Below are the code and all the weights of a small trained network. Each question names an input and a target symbol and asks about switching units off, where a switched-off unit gives its printed mean instead of its output.

import numpy as np


def w(rows, s, z=0):
    codes = np.array(rows[::2]) - 128.0
    scale = np.full(codes.shape[1], s)
    scale[-1] = z or s
    return codes * scale


def norm(h):
    return h / np.sqrt((h * h).mean(-1, keepdims=True) + 1e-5)


def f(y):
    return np.maximum(y, 0)


def softmax(a):
    e = np.exp(a - a.max(-1, keepdims=True))
    return e / e.sum(-1, keepdims=True)


def log_softmax(a):
    a = a - a.max(-1, keepdims=True)
    return a - np.log(np.exp(a).sum(-1, keepdims=True))


def net(x, mask):
    ids = ['αεθξφω'.index(c) for c in x.split()]
    T = len(ids)
    res = E[ids] + P[:T]
    u = 0
    for l in range(2):
        r = norm(res)
        for j in range(2):
            rows = slice(2 * j, 2 * j + 2)
            q, k, v = (r @ M[l][rows].T for M in (Q, K, V))
            z = softmax(np.where(np.tri(T) > 0, q @ k.T / 2**0.5, -1e9)) @ v
            o = O[l][rows]
            res = res + np.where(mask[u + j], z, o[:, -1]) @ o[:, :-1]
        u += 2
        y = f(norm(res) @ A[l][:, :-1].T + A[l][:, -1])
        res = res + np.where(mask[u : u + 8], y, B[l][:, -1]) @ B[l][:, :-1]
        u += 8
    return log_softmax(norm(res)[-1] @ U[:, :-1].T + U[:, -1])


Q, K, V, O, A, B = {}, {}, {}, {}, {}, {}
E = w([
[63,97,155],'α',
[126,96,183],'ε',
[125,239,131],'θ',
[155,77,157],'ξ',
[152,219,126],'φ',
[4,134,184],'ω',
],0.014)
P = w([
[125,23,2],'0',
[152,152,3],'1',
[125,234,245],'2',
[156,61,89],'3',
[181,151,6],'4',
[163,218,244],'5',
[157,62,83],'6',
[176,165,6],'7',
[169,211,250],'8',
[141,39,97],'9',
[176,164,7],'10',
],0.0084)
Q[0] = w([
[137,126,166],'0.h1',
[1,101,170],'0.h1',
[163,122,190],'0.h2',
[105,99,194],'0.h2',
],0.017)
K[0] = w([
[95,170,185],'0.h1',
[46,2,164],'0.h1',
[87,64,165],'0.h2',
[106,105,186],'0.h2',
],0.014)
V[0] = w([
[91,162,132],'0.h1',
[140,156,153],'0.h1',
[115,58,129],'0.h2',
[87,2,175],'0.h2',
],0.008)
O[0] = w([
[121,178,48,254],'0.h1',
[117,157,95,13],'0.h1',
[69,2,146,160],'0.h2',
[99,139,184,243],'0.h2',
],0.0079,0.001)
A[0] = w([
[224,84,105,152],'0.n1',
[168,159,8,85],'0.n2',
[154,101,61,3],'0.n3',
[139,71,123,99],'0.n4',
[137,80,99,129],'0.n5',
[120,155,50,105],'0.n6',
[222,158,187,139],'0.n7',
[69,89,191,148],'0.n8',
],0.013,0.0065)
B[0] = w([
[199,179,111,175],'0.n1',
[119,189,2,194],'0.n2',
[46,170,50,136],'0.n3',
[213,144,165,152],'0.n4',
[156,155,116,157],'0.n5',
[213,232,118,174],'0.n6',
[12,137,119,164],'0.n7',
[132,205,57,254],'0.n8',
],0.009,0.0082)
Q[1] = w([
[188,75,10],'1.h1',
[164,119,190],'1.h1',
[113,45,48],'1.h2',
[135,160,252],'1.h2',
],0.018)
K[1] = w([
[185,207,86],'1.h1',
[145,86,177],'1.h1',
[139,250,234],'1.h2',
[140,46,116],'1.h2',
],0.015)
V[1] = w([
[148,167,209],'1.h1',
[114,39,110],'1.h1',
[61,97,218],'1.h2',
[155,2,133],'1.h2',
],0.011)
O[1] = w([
[174,217,137,72],'1.h1',
[140,112,172,73],'1.h1',
[92,83,156,88],'1.h2',
[135,167,251,2],'1.h2',
],0.013,0.0076)
A[1] = w([
[178,209,86,1],'1.n1',
[179,89,70,95],'1.n2',
[250,63,102,38],'1.n3',
[117,106,218,153],'1.n4',
[72,139,149,131],'1.n5',
[231,108,121,166],'1.n6',
[90,85,71,98],'1.n7',
[237,33,145,96],'1.n8',
],0.021,0.0075)
B[1] = w([
[201,74,98,214],'1.n1',
[162,63,185,224],'1.n2',
[103,241,140,165],'1.n3',
[180,88,105,164],'1.n4',
[82,125,83,183],'1.n5',
[55,128,201,188],'1.n6',
[108,167,170,254],'1.n7',
[95,249,90,153],'1.n8',
],0.02,0.0092)
U = w([
[117,9,155,131],'α',
[197,92,230,240],'ε',
[192,145,70,154],'θ',
[157,241,192,136],'ξ',
[194,135,87,148],'φ',
[22,166,86,5],'ω',
],0.013,0.0028)

Each question gives the input, a string of symbols that net reads in full, and the target symbol t.
The units are the heads (2 rows each of Q, K, V and O) and the neurons (one row each of A and B). Each row of codes is followed by its name. A weight is (code - 128) times the scale printed after its matrix; where a second scale follows, it is the last column's (O, A, B and U).
mask holds one flag per unit, layer by layer, with each layer's heads first. A switched-off unit (its flag False) gives its mean, the last column of its rows in O or B, instead of its output. The means were averaged over made-up inputs and are rounded, as every weight is.
A unit's drop is (log p(t) with every unit on - log p(t) with that unit switched off) / (log p(t) with every unit on - log p(t) with every unit switched off).
The circuit of an input: a set's keep is (log p(t) with only the set's units on - log p(t) with every unit switched off) / (log p(t) with every unit on - log p(t) with every unit switched off). Starting from the 12 units with the biggest drops (on a tie, the unit counted first), units are removed one at a time, each time the one whose removal leaves the highest keep (on an exact tie, the one counted first), for as long as the keep stays at least 0.8.
units of the circuit, in order: the units of the circuit, biggest drop first
unit that matters most: the unit with the biggest drop
top k neurons: the k neurons with the biggest drops, biggest first
top k neurons in layer l: the k neurons of layer l with the biggest drops, biggest first
heads that matter: for each layer, one digit per head in row order, 1 if its drop is at least 0.15 and else 0, layers parted by /
input φ ω ω φ α θ ω ε ω α, target α: units of the circuit, in order -> 1.n2
input ω ω θ, target ω: heads that matter -> 00 / 00
input ξ θ ω ω ω ω ξ ω φ ω ω, target φ: units of the circuit, in order -> 0.n6; 0.h2; 1.n1
input α ω φ, target α: heads that matter -> 01 / 11
input θ ω α α ξ ξ ω ω ε, target θ: units of the circuit, in order -> 1.h2; 1.n1
input ω ω θ ω ξ ω α ω θ, target ω: top 2 neurons -> 0.n8; 0.n6
input α ω ω ω ω θ, target α: heads that matter -> 01 / 11
input α ω ω, target α: heads that matter -> 01 / 11
input ε ω α ξ ξ ω, target ε: heads that matter -> 01 / 01
input ε ω ε α ω ξ ω ω α, target ε: heads that matter -> 11 / 01
input ε ω ξ φ θ ξ, target ε: top 3 neurons -> 0.n2; 0.n6; 1.n4
input φ ξ ξ θ ε α α ξ ω, target φ: units of the circuit, in order -> 1.h2; 1.n1
input α φ ω α α ξ ω ε θ, target α: heads that matter -> 11 / 11
input α ε ξ α ω ω, target α: top 2 neurons in layer 1 -> 1.n4; 1.n5
input ω ω ω φ ξ ξ, target ω: units of the circuit, in order -> 0.n7
input θ α θ θ ω ξ ξ ε θ, target θ: heads that matter -> 00 / 00
input θ ω ω ε ω φ φ ξ ω, target θ: top 2 neurons -> 0.n8; 1.n1
input ω ε ω θ θ ξ α, target α: top 3 neurons -> 1.n2; 0.n6; 0.n2
input ε α φ ξ φ α, target ε: heads that matter -> 01 / 01
input φ ω ε, target φ: unit that matters most -> 1.h1
input ε α α α ξ ω ω ε θ, target ε: top 4 neurons -> 0.n2; 0.n6; 1.n4; 0.n8
input ω ε ξ θ ω, target θ: heads that matter -> 01 / 00
input ε ξ θ, target ε: heads that matter -> 01 / 11
input φ ω ξ ω ω θ, target φ: top 2 neurons in layer 0 -> 0.n2; 0.n8
input ε ω ω ξ ω α ω ε, target ε: top 2 neurons in layer 0 -> 0.n4; 0.n2
